Below are the code and all the weights of a small trained network. Each question names an input and a target symbol and asks about switching units off, where a switched-off unit gives its printed mean instead of its output.

import numpy as np


def w(rows, s, z=0):
    codes = np.array(rows[::2]) - 128.0
    scale = np.full(codes.shape[1], s)
    scale[-1] = z or s
    return codes * scale


def norm(h):
    return h / np.sqrt((h * h).mean(-1, keepdims=True) + 1e-5)


def f(y):
    return np.maximum(y, 0)


def softmax(a):
    e = np.exp(a - a.max(-1, keepdims=True))
    return e / e.sum(-1, keepdims=True)


def log_softmax(a):
    a = a - a.max(-1, keepdims=True)
    return a - np.log(np.exp(a).sum(-1, keepdims=True))


def net(x, mask):
    ids = ['βγδθμξστψω'.index(c) for c in x.split()]
    T = len(ids)
    res = E[ids] + P[:T]
    r = norm(res)
    for j in range(2):
        rows = slice(3 * j, 3 * j + 3)
        q, k, v = (r @ M[0][rows].T for M in (Q, K, V))
        z = softmax(np.where(np.tri(T) > 0, q @ k.T / 3**0.5, -1e9)) @ v
        o = O[0][rows]
        res = res + np.where(mask[j], z, o[:, -1]) @ o[:, :-1]
    y = f(norm(res) @ A[0][:, :-1].T + A[0][:, -1])
    res = res + np.where(mask[2:18], y, B[0][:, -1]) @ B[0][:, :-1]
    return log_softmax(norm(res)[-1] @ U[:, :-1].T + U[:, -1])


Q, K, V, O, A, B = {}, {}, {}, {}, {}, {}
E = w([
[135,92,120,84],'β',
[209,177,129,92],'γ',
[144,147,84,137],'δ',
[102,107,106,107],'θ',
[104,106,96,90],'μ',
[72,46,5,139],'ξ',
[201,106,197,103],'σ',
[122,134,159,95],'τ',
[61,89,169,71],'ψ',
[174,122,130,120],'ω',
],0.027)
P = w([
[56,244,185,253],'0',
[174,110,144,144],'1',
[171,109,133,145],'2',
[167,113,131,135],'3',
[164,110,127,140],'4',
[159,109,120,136],'5',
[156,112,117,131],'6',
[158,110,115,131],'7',
[159,114,112,130],'8',
[156,112,112,130],'9',
[153,112,112,124],'10',
],0.006)
Q[0] = w([
[5,139,133,97],'head 0',
[100,172,160,133],'head 0',
[110,118,189,90],'head 0',
[129,204,163,171],'head 1',
[120,103,86,149],'head 1',
[82,149,148,119],'head 1',
],0.028)
K[0] = w([
[16,144,203,232],'head 0',
[37,149,163,102],'head 0',
[163,49,184,66],'head 0',
[249,83,101,101],'head 1',
[73,147,48,177],'head 1',
[113,83,141,95],'head 1',
],0.02)
V[0] = w([
[119,138,192,190],'head 0',
[21,166,149,236],'head 0',
[18,95,254,89],'head 0',
[70,97,149,212],'head 1',
[193,152,162,162],'head 1',
[82,255,104,127],'head 1',
],0.0086)
O[0] = w([
[177,189,109,151,92],'head 0',
[75,145,119,59,2],'head 0',
[163,69,95,55,166],'head 0',
[134,178,161,164,92],'head 1',
[1,140,142,96,98],'head 1',
[151,75,178,141,127],'head 1',
],0.0099,0.0047)
A[0] = w([
[176,87,86,168,127],'neuron 0',
[108,104,7,146,46],'neuron 1',
[92,88,145,118,78],'neuron 2',
[134,110,98,114,70],'neuron 3',
[137,152,117,215,171],'neuron 4',
[132,41,75,158,73],'neuron 5',
[187,125,93,103,124],'neuron 6',
[192,196,168,107,59],'neuron 7',
[122,187,167,111,164],'neuron 8',
[83,159,176,49,201],'neuron 9',
[141,122,236,112,57],'neuron 10',
[74,167,69,161,176],'neuron 11',
[177,211,91,59,75],'neuron 12',
[48,152,123,64,4],'neuron 13',
[132,94,183,118,161],'neuron 14',
[50,70,72,130,113],'neuron 15',
],0.014,0.0027)
B[0] = w([
[64,106,184,80,237],'neuron 0',
[115,98,1,171,207],'neuron 1',
[124,156,145,73,169],'neuron 2',
[135,157,97,160,183],'neuron 3',
[103,140,89,42,231],'neuron 4',
[118,94,236,137,247],'neuron 5',
[120,195,134,156,253],'neuron 6',
[102,71,138,134,182],'neuron 7',
[111,108,165,148,160],'neuron 8',
[141,128,132,65,221],'neuron 9',
[145,172,36,201,198],'neuron 10',
[169,179,55,176,191],'neuron 11',
[93,185,218,119,197],'neuron 12',
[195,119,151,191,170],'neuron 13',
[176,150,111,129,223],'neuron 14',
[133,99,97,194,212],'neuron 15',
],0.019,0.0057)
U = w([
[128,23,203,180,139],'β',
[192,215,136,114,187],'γ',
[91,102,62,68,71],'δ',
[217,160,108,222,140],'θ',
[121,132,98,158,221],'μ',
[73,236,25,117,93],'ξ',
[218,11,30,65,88],'σ',
[73,34,51,160,253],'τ',
[77,111,94,136,85],'ψ',
[17,200,164,175,107],'ω',
],0.011,0.0031)

Each question gives the input, a string of symbols that net reads in full, and the target symbol t.
The units are the heads (3 rows each of Q, K, V and O) and the neurons (one row each of A and B). Each row of codes is followed by its name. A weight is (code - 128) times the scale printed after its matrix; where a second scale follows, it is the last column's (O, A, B and U).
mask holds one flag per unit, heads first, then neurons. A switched-off unit (its flag False) gives its mean, the last column of its rows in O or B, instead of its output. The means were averaged over made-up inputs and are rounded, as every weight is.
A unit's drop is (log p(t) with every unit on - log p(t) with that unit switched off) / (log p(t) with every unit on - log p(t) with every unit switched off).
The circuit of an input: a set's keep is (log p(t) with only the set's units on - log p(t) with every unit switched off) / (log p(t) with every unit on - log p(t) with every unit switched off). Starting from the 12 units with the biggest drops (on a tie, the unit counted first), units are removed one at a time, each time the one whose removal leaves the highest keep (on an exact tie, the one counted first), for as long as the keep stays at least 0.8.
circuit, biggest first: the units of the circuit, biggest drop first
top k neurons: the k neurons with the biggest drops, biggest first
heads that matter: for each layer, one digit per head in row order, 1 if its drop is at least 0.15 and else 0, layers parted by /
drop of u: that unit's drop, to one decimal
input θ γ μ τ β ω ψ, target σ: heads that matter : 10
input μ ξ τ θ, target β: heads that matter : 01
input σ θ τ ψ γ β ξ ψ θ, target ω: circuit, biggest first : head 1; neuron 6; neuron 0
input μ μ β τ μ ψ μ θ, target β: circuit, biggest first : neuron 5
input ψ τ μ τ β β μ ψ γ θ, target δ: top 2 neurons : neuron 12; neuron 1
input μ ω θ δ τ μ ψ τ ω ψ ω, target β: top 3 neurons : neuron 0; neuron 1; neuron 7
input σ δ τ γ τ θ τ τ τ μ, target ω: top 2 neurons : neuron 12; neuron 0
input τ μ ω, target σ: top 3 neurons : neuron 6; neuron 12; neuron 4
input σ μ μ ω β μ τ δ β σ μ, target ω: top 2 neurons : neuron 12; neuron 6
input σ σ σ τ δ τ μ τ β θ, target ω: top 2 neurons : neuron 6; neuron 0
input ω β θ ψ σ δ ω, target ξ: top 2 neurons : neuron 4; neuron 5
input τ θ τ τ θ, target σ: drop of head 0 : 1.3
input τ τ τ θ γ ω, target σ: drop of neuron 7 : 0.7
input θ τ τ τ μ θ, target γ: drop of neuron 6 : 0.1
input ω δ ξ γ θ, target ξ: top neuron : neuron 11
